Below is a small trained network, with its code and all its weights. Each question gives an input and a target symbol and asks what happens when units are switched off, that is, made to give their printed mean instead of their output.

import numpy as np


def w(rows, s, z=0):
    codes = np.array(rows[::2]) - 128.0
    scale = np.full(codes.shape[1], s)
    scale[-1] = z or s
    return codes * scale


def norm(h):
    return h / np.sqrt((h * h).mean(-1, keepdims=True) + 1e-5)


def f(y):
    return np.maximum(y, 0)


def softmax(a):
    e = np.exp(a - a.max(-1, keepdims=True))
    return e / e.sum(-1, keepdims=True)


def log_softmax(a):
    a = a - a.max(-1, keepdims=True)
    return a - np.log(np.exp(a).sum(-1, keepdims=True))


def net(x, mask):
    ids = ['ΛΨβγθω'.index(c) for c in x.split()]
    T = len(ids)
    res = E[ids] + P[:T]
    u = 0
    for l in range(2):
        r = norm(res)
        for j in range(2):
            rows = slice(4 * j, 4 * j + 4)
            q, k, v = (r @ M[l][rows].T for M in (Q, K, V))
            z = softmax(np.where(np.tri(T) > 0, q @ k.T / 4**0.5, -1e9)) @ v
            o = O[l][rows]
            res = res + np.where(mask[u + j], z, o[:, -1]) @ o[:, :-1]
        u += 2
        y = f(norm(res) @ A[l][:, :-1].T + A[l][:, -1])
        res = res + np.where(mask[u : u + 8], y, B[l][:, -1]) @ B[l][:, :-1]
        u += 8
    return log_softmax(norm(res)[-1] @ U[:, :-1].T + U[:, -1])


Q, K, V, O, A, B = {}, {}, {}, {}, {}, {}
E = w([
[84,87,126],'Λ',
[249,185,109],'Ψ',
[76,100,84],'β',
[83,55,169],'γ',
[140,222,49],'θ',
[103,109,218],'ω',
],0.011)
P = w([
[183,72,101],'0',
[49,243,95],'1',
[1,227,128],'2',
[72,150,95],'3',
[118,122,87],'4',
[139,126,64],'5',
[165,106,32],'6',
],0.0039)
Q[0] = w([
[100,55,254],'0.h1',
[126,133,141],'0.h1',
[130,119,130],'0.h1',
[150,105,59],'0.h1',
[125,125,208],'0.h2',
[119,192,90],'0.h2',
[108,206,232],'0.h2',
[169,40,186],'0.h2',
],0.0065)
K[0] = w([
[169,2,115],'0.h1',
[126,126,140],'0.h1',
[131,127,124],'0.h1',
[132,171,85],'0.h1',
[162,141,83],'0.h2',
[152,141,174],'0.h2',
[225,167,103],'0.h2',
[82,128,57],'0.h2',
],0.0073)
V[0] = w([
[105,178,122],'0.h1',
[140,109,129],'0.h1',
[192,2,142],'0.h1',
[91,201,121],'0.h1',
[152,99,90],'0.h2',
[146,150,74],'0.h2',
[93,219,158],'0.h2',
[129,122,129],'0.h2',
],0.0079)
O[0] = w([
[159,101,96,176],'0.h1',
[120,139,142,110],'0.h1',
[42,202,207,5],'0.h1',
[191,75,72,198],'0.h1',
[58,83,148,141],'0.h2',
[111,30,146,173],'0.h2',
[253,120,103,146],'0.h2',
[117,133,129,125],'0.h2',
],0.0064,0.0028)
A[0] = w([
[189,144,147,83],'0.n1',
[253,150,176,72],'0.n2',
[210,122,255,106],'0.n3',
[132,63,224,130],'0.n4',
[118,73,110,178],'0.n5',
[153,165,199,126],'0.n6',
[216,104,229,2],'0.n7',
[66,183,202,152],'0.n8',
],0.0087,0.0043)
B[0] = w([
[98,116,135,163],'0.n1',
[57,80,105,209],'0.n2',
[132,216,132,184],'0.n3',
[194,121,107,213],'0.n4',
[146,125,72,255],'0.n5',
[137,164,133,161],'0.n6',
[168,158,255,148],'0.n7',
[163,101,94,219],'0.n8',
],0.017,0.0035)
Q[1] = w([
[189,124,124],'1.h1',
[81,136,216],'1.h1',
[93,83,224],'1.h1',
[213,150,2],'1.h1',
[202,123,77],'1.h2',
[121,109,201],'1.h2',
[94,107,127],'1.h2',
[168,97,155],'1.h2',
],0.015)
K[1] = w([
[2,100,179],'1.h1',
[152,188,77],'1.h1',
[156,176,35],'1.h1',
[32,41,249],'1.h1',
[203,196,94],'1.h2',
[22,132,90],'1.h2',
[136,70,145],'1.h2',
[92,163,71],'1.h2',
],0.013)
V[1] = w([
[209,122,104],'1.h1',
[39,198,202],'1.h1',
[158,132,111],'1.h1',
[219,215,153],'1.h1',
[66,82,209],'1.h2',
[146,11,149],'1.h2',
[111,228,63],'1.h2',
[194,131,222],'1.h2',
],0.012)
O[1] = w([
[154,100,65,90],'1.h1',
[161,195,213,151],'1.h1',
[132,115,93,115],'1.h1',
[228,140,59,63],'1.h1',
[80,85,214,1],'1.h2',
[162,7,156,115],'1.h2',
[99,219,60,188],'1.h2',
[181,168,214,70],'1.h2',
],0.014,0.0086)
A[1] = w([
[200,90,188,242],'1.n1',
[243,11,102,18],'1.n2',
[147,227,103,16],'1.n3',
[91,35,118,9],'1.n4',
[223,21,51,172],'1.n5',
[174,95,30,243],'1.n6',
[75,157,60,111],'1.n7',
[171,27,141,56],'1.n8',
],0.011,0.0013)
B[1] = w([
[178,64,186,148],'1.n1',
[192,203,220,186],'1.n2',
[61,120,83,234],'1.n3',
[126,170,67,174],'1.n4',
[167,74,252,235],'1.n5',
[187,42,198,254],'1.n6',
[160,201,118,225],'1.n7',
[88,179,43,150],'1.n8',
],0.017,0.0067)
U = w([
[45,130,158,56],'Λ',
[93,168,183,73],'Ψ',
[19,80,15,85],'β',
[145,45,167,252],'γ',
[172,132,2,159],'θ',
[217,238,152,122],'ω',
],0.0095,0.0037)

Each question gives the input, a string of symbols that net reads in full, and the target symbol t.
The units are the heads (4 rows each of Q, K, V and O) and the neurons (one row each of A and B). Each row of codes is followed by its name. A weight is (code - 128) times the scale printed after its matrix; where a second scale follows, it is the last column's (O, A, B and U).
mask holds one flag per unit, layer by layer, with each layer's heads first. A switched-off unit (its flag False) gives its mean, the last column of its rows in O or B, instead of its output. The means were averaged over made-up inputs and are rounded, as every weight is.
A unit's drop is (log p(t) with every unit on - log p(t) with that unit switched off) / (log p(t) with every unit on - log p(t) with every unit switched off).
The circuit of an input: a set's keep is (log p(t) with only the set's units on - log p(t) with every unit switched off) / (log p(t) with every unit on - log p(t) with every unit switched off). Starting from the 12 units with the biggest drops (on a tie, the unit counted first), units are removed one at a time, each time the one whose removal leaves the highest keep (on an exact tie, the one counted first), for as long as the keep stays at least 0.8.
units of the circuit, in order: the units of the circuit, biggest drop first
most important unit: the unit with the biggest drop
k most important neurons: the k neurons with the biggest drops, biggest first
top k neurons in layer l: the k neurons of layer l with the biggest drops, biggest first
which heads matter: for each layer, one digit per head in row order, 1 if its drop is at least 0.15 and else 0, layers parted by /
input θ θ θ Ψ θ ω, target γ: which heads matter	11 / 10
input β β θ Λ, target β: most important unit	1.h1
input θ Ψ ω ω, target γ: units of the circuit, in order	1.h1; 1.n5; 0.h2
input Ψ Λ γ θ ω Ψ γ, target ω: 2 most important neurons	0.n2; 0.n7
input β θ β β Ψ Ψ, target β: units of the circuit, in order	1.h1; 0.h2
input β β θ, target β: which heads matter	00 / 10
input Ψ Ψ γ Λ Ψ, target γ: 3 most important neurons	0.n2; 0.n4; 1.n1
input β Ψ ω β γ β, target β: 3 most important neurons	0.n8; 1.n2; 1.n5
input θ β θ, target γ: units of the circuit, in order	0.h1; 1.n6; 1.n5; 1.h1
input Ψ β γ ω β, target ω: 3 most important neurons	0.n3; 0.n2; 0.n7
input Ψ β θ ω β, target ω: 3 most important neurons	0.n3; 0.n7; 0.n2
input Λ γ β Λ γ, target Λ: 2 most important neurons	0.n5; 1.n6
input ω ω γ, target θ: top 2 neurons in layer 0	0.n8; 0.n3
input ω γ θ β Λ ω, target θ: 2 most important neurons	0.n8; 0.n5
input θ Λ β, target γ: 3 most important neurons	1.n5; 1.n6; 0.n3
input Ψ θ γ, target θ: 2 most important neurons	0.n2; 1.n5
input θ ω Ψ θ Ψ β Λ, target γ: units of the circuit, in order	1.n6
input θ θ ω β Λ, target γ: which heads matter	10 / 00
input β Λ ω ω β Λ β, target β: top 3 neurons in layer 1	1.n2; 1.n5; 1.n3
input θ β ω ω Ψ Λ θ, target γ: which heads matter	10 / 10
input β β γ θ γ, target β: most important neuron	1.n2
input Λ Ψ Ψ θ γ β Ψ, target Λ: 3 most important neurons	0.n5; 0.n2; 0.n4
input θ Ψ γ, target γ: 2 most important neurons	1.n5; 1.n6
input Λ Ψ Λ, target Λ: top 2 neurons in layer 0	0.n5; 0.n2
